Below is a small trained network, with its code and all its weights. Each question gives an input and a class and asks what happens when units are switched off, that is, made to give their printed mean instead of their output.

import numpy as np


def w(rows, s, z=0):
    codes = np.array(rows[::2]) - 128.0
    scale = np.full(codes.shape[1], s)
    scale[-1] = z or s
    return codes * scale


def f(y):
    return y / 2 * (1 + np.tanh(0.7978845608 * (y + 0.044715 * y**3)))


def log_softmax(a):
    a = a - a.max(-1, keepdims=True)
    return a - np.log(np.exp(a).sum(-1, keepdims=True))


def net(x, mask):
    res = np.array(x, float).reshape(1, 6) / 4 @ E
    y = f(res @ A[0][:, :-1].T + A[0][:, -1])
    res = res + np.where(mask, y, B[0][:, -1]) @ B[0][:, :-1]
    return log_softmax(res[-1] @ U[:, :-1].T + U[:, -1])


A, B = {}, {}
E = w([
[196,122,3,168],'x0',
[129,133,125,125],'x1',
[255,37,159,108],'x2',
[85,73,155,227],'x3',
[126,128,124,127],'x4',
[29,25,81,30],'x5',
],0.007)
A[0] = w([
[84,109,133,196,243],'neuron 0',
[176,156,121,59,160],'neuron 1',
[148,101,68,142,23],'neuron 2',
[184,155,158,164,55],'neuron 3',
[154,249,104,34,235],'neuron 4',
[151,126,69,147,68],'neuron 5',
[181,57,150,118,45],'neuron 6',
[72,65,103,116,64],'neuron 7',
[152,160,146,161,135],'neuron 8',
[84,167,109,140,39],'neuron 9',
[231,80,185,60,4],'neuron 10',
[145,114,70,164,136],'neuron 11',
[141,120,58,152,53],'neuron 12',
[139,102,60,175,185],'neuron 13',
[87,199,102,109,109],'neuron 14',
[94,101,117,211,214],'neuron 15',
[105,73,70,78,117],'neuron 16',
[147,118,71,145,22],'neuron 17',
[155,172,160,142,7],'neuron 18',
[115,114,199,115,69],'neuron 19',
[102,136,181,112,48],'neuron 20',
[109,89,116,92,52],'neuron 21',
[164,171,141,149,96],'neuron 22',
[96,79,102,104,86],'neuron 23',
[107,63,124,71,131],'neuron 24',
[82,170,109,137,34],'neuron 25',
[163,146,109,43,195],'neuron 26',
[103,88,105,101,29],'neuron 27',
[122,131,204,107,166],'neuron 28',
[82,114,207,127,175],'neuron 29',
[78,83,101,89,16],'neuron 30',
[130,82,143,174,209],'neuron 31',
[172,75,138,130,156],'neuron 32',
[123,113,216,85,34],'neuron 33',
],0.012,0.0032)
B[0] = w([
[121,52,112,110,214],'neuron 0',
[87,55,138,131,189],'neuron 1',
[141,168,136,101,151],'neuron 2',
[125,145,182,192,180],'neuron 3',
[48,4,192,127,255],'neuron 4',
[180,173,168,53,155],'neuron 5',
[36,199,1,188,184],'neuron 6',
[157,148,164,173,203],'neuron 7',
[164,127,185,165,171],'neuron 8',
[57,210,40,146,154],'neuron 9',
[54,194,15,176,223],'neuron 10',
[154,140,171,35,172],'neuron 11',
[164,203,171,28,159],'neuron 12',
[173,110,130,37,195],'neuron 13',
[105,119,52,180,187],'neuron 14',
[97,40,138,92,209],'neuron 15',
[177,129,199,189,217],'neuron 16',
[140,205,156,63,145],'neuron 17',
[198,193,160,163,151],'neuron 18',
[170,152,103,53,172],'neuron 19',
[176,214,127,61,161],'neuron 20',
[144,197,177,199,164],'neuron 21',
[162,136,204,170,169],'neuron 22',
[204,189,201,170,183],'neuron 23',
[190,116,157,188,223],'neuron 24',
[64,200,37,182,156],'neuron 25',
[123,45,144,137,204],'neuron 26',
[193,178,153,179,160],'neuron 27',
[162,130,116,58,199],'neuron 28',
[148,119,119,58,229],'neuron 29',
[169,185,162,194,193],'neuron 30',
[64,22,115,120,182],'neuron 31',
[38,159,56,118,182],'neuron 32',
[146,186,101,77,188],'neuron 33',
],0.0061,0.007)
U = w([
[171,200,212,225,50],'0',
[86,209,32,173,81],'1',
[162,200,156,7,70],'2',
[129,126,144,136,254],'3',
[129,123,146,139,238],'4',
[102,46,156,140,32],'5',
],0.012,0.0075)

Each question gives the input, the list of numbers given to net, and the class t.
The units are the neurons (one row each of A and B). Each row of codes is followed by its name. A weight is (code - 128) times the scale printed after its matrix; where a second scale follows, it is the last column's (A, B and U).
mask holds one flag per neuron, in row order. A switched-off neuron (its flag False) gives its mean, the last column of its row in B, instead of its output. The means were averaged over made-up inputs and are rounded, as every weight is.
A unit's drop is (log p(t) with every unit on - log p(t) with that unit switched off) / (log p(t) with every unit on - log p(t) with every unit switched off).
The circuit of an input: a set's keep is (log p(t) with only the set's units on - log p(t) with every unit switched off) / (log p(t) with every unit on - log p(t) with every unit switched off). Starting from the 12 units with the biggest drops (on a tie, the unit counted first), units are removed one at a time, each time the one whose removal leaves the highest keep (on an exact tie, the one counted first), for as long as the keep stays at least 0.8.
units of the circuit, in order: the units of the circuit, biggest drop first
unit that matters most: the unit with the biggest drop
top k neurons: the k neurons with the biggest drops, biggest first
drop of u: that unit's drop, to one decimal
input [8,5,-4,-8,8,-7], class 2: top 3 neurons -> neuron 12; neuron 5; neuron 11
input [-4,-2,5,-8,5,3], class 5: top 2 neurons -> neuron 4; neuron 26
input [7,7,-4,-1,7,7], class 0: unit that matters most -> neuron 16
input [-5,-4,3,-8,2,5], class 5: top 3 neurons -> neuron 4; neuron 26; neuron 1
input [-8,-1,-3,0,4,6], class 2: units of the circuit, in order -> neuron 29; neuron 20
input [3,5,8,7,-6,3], class 1: units of the circuit, in order -> neuron 6; neuron 32
input [-5,-8,-8,2,7,4], class 1: units of the circuit, in order -> neuron 25; neuron 9
input [3,5,4,-8,1,-5], class 5: units of the circuit, in order -> neuron 4; neuron 1
input [1,0,7,-2,7,-1], class 1: units of the circuit, in order -> neuron 10; neuron 6
input [5,-4,-8,0,-6,8], class 0: units of the circuit, in order -> neuron 16; neuron 23; neuron 30
input [-2,-4,-3,5,-1,-3], class 5: top 2 neurons -> neuron 15; neuron 0
input [0,1,6,4,5,-2], class 1: units of the circuit, in order -> neuron 6; neuron 10; neuron 32
input [5,-3,8,1,-2,-6], class 1: units of the circuit, in order -> neuron 10; neuron 6
input [-1,4,-6,-8,7,5], class 5: units of the circuit, in order -> neuron 4
input [7,-1,7,-2,3,1], class 1: top 3 neurons -> neuron 10; neuron 6; neuron 32
input [-2,6,8,-3,8,5], class 1: drop of neuron 1 -> 0.0
input [-3,-8,-8,3,5,2], class 1: drop of neuron 9 -> 0.1
input [6,-2,7,3,-7,-2], class 1: drop of neuron 6 -> 0.4
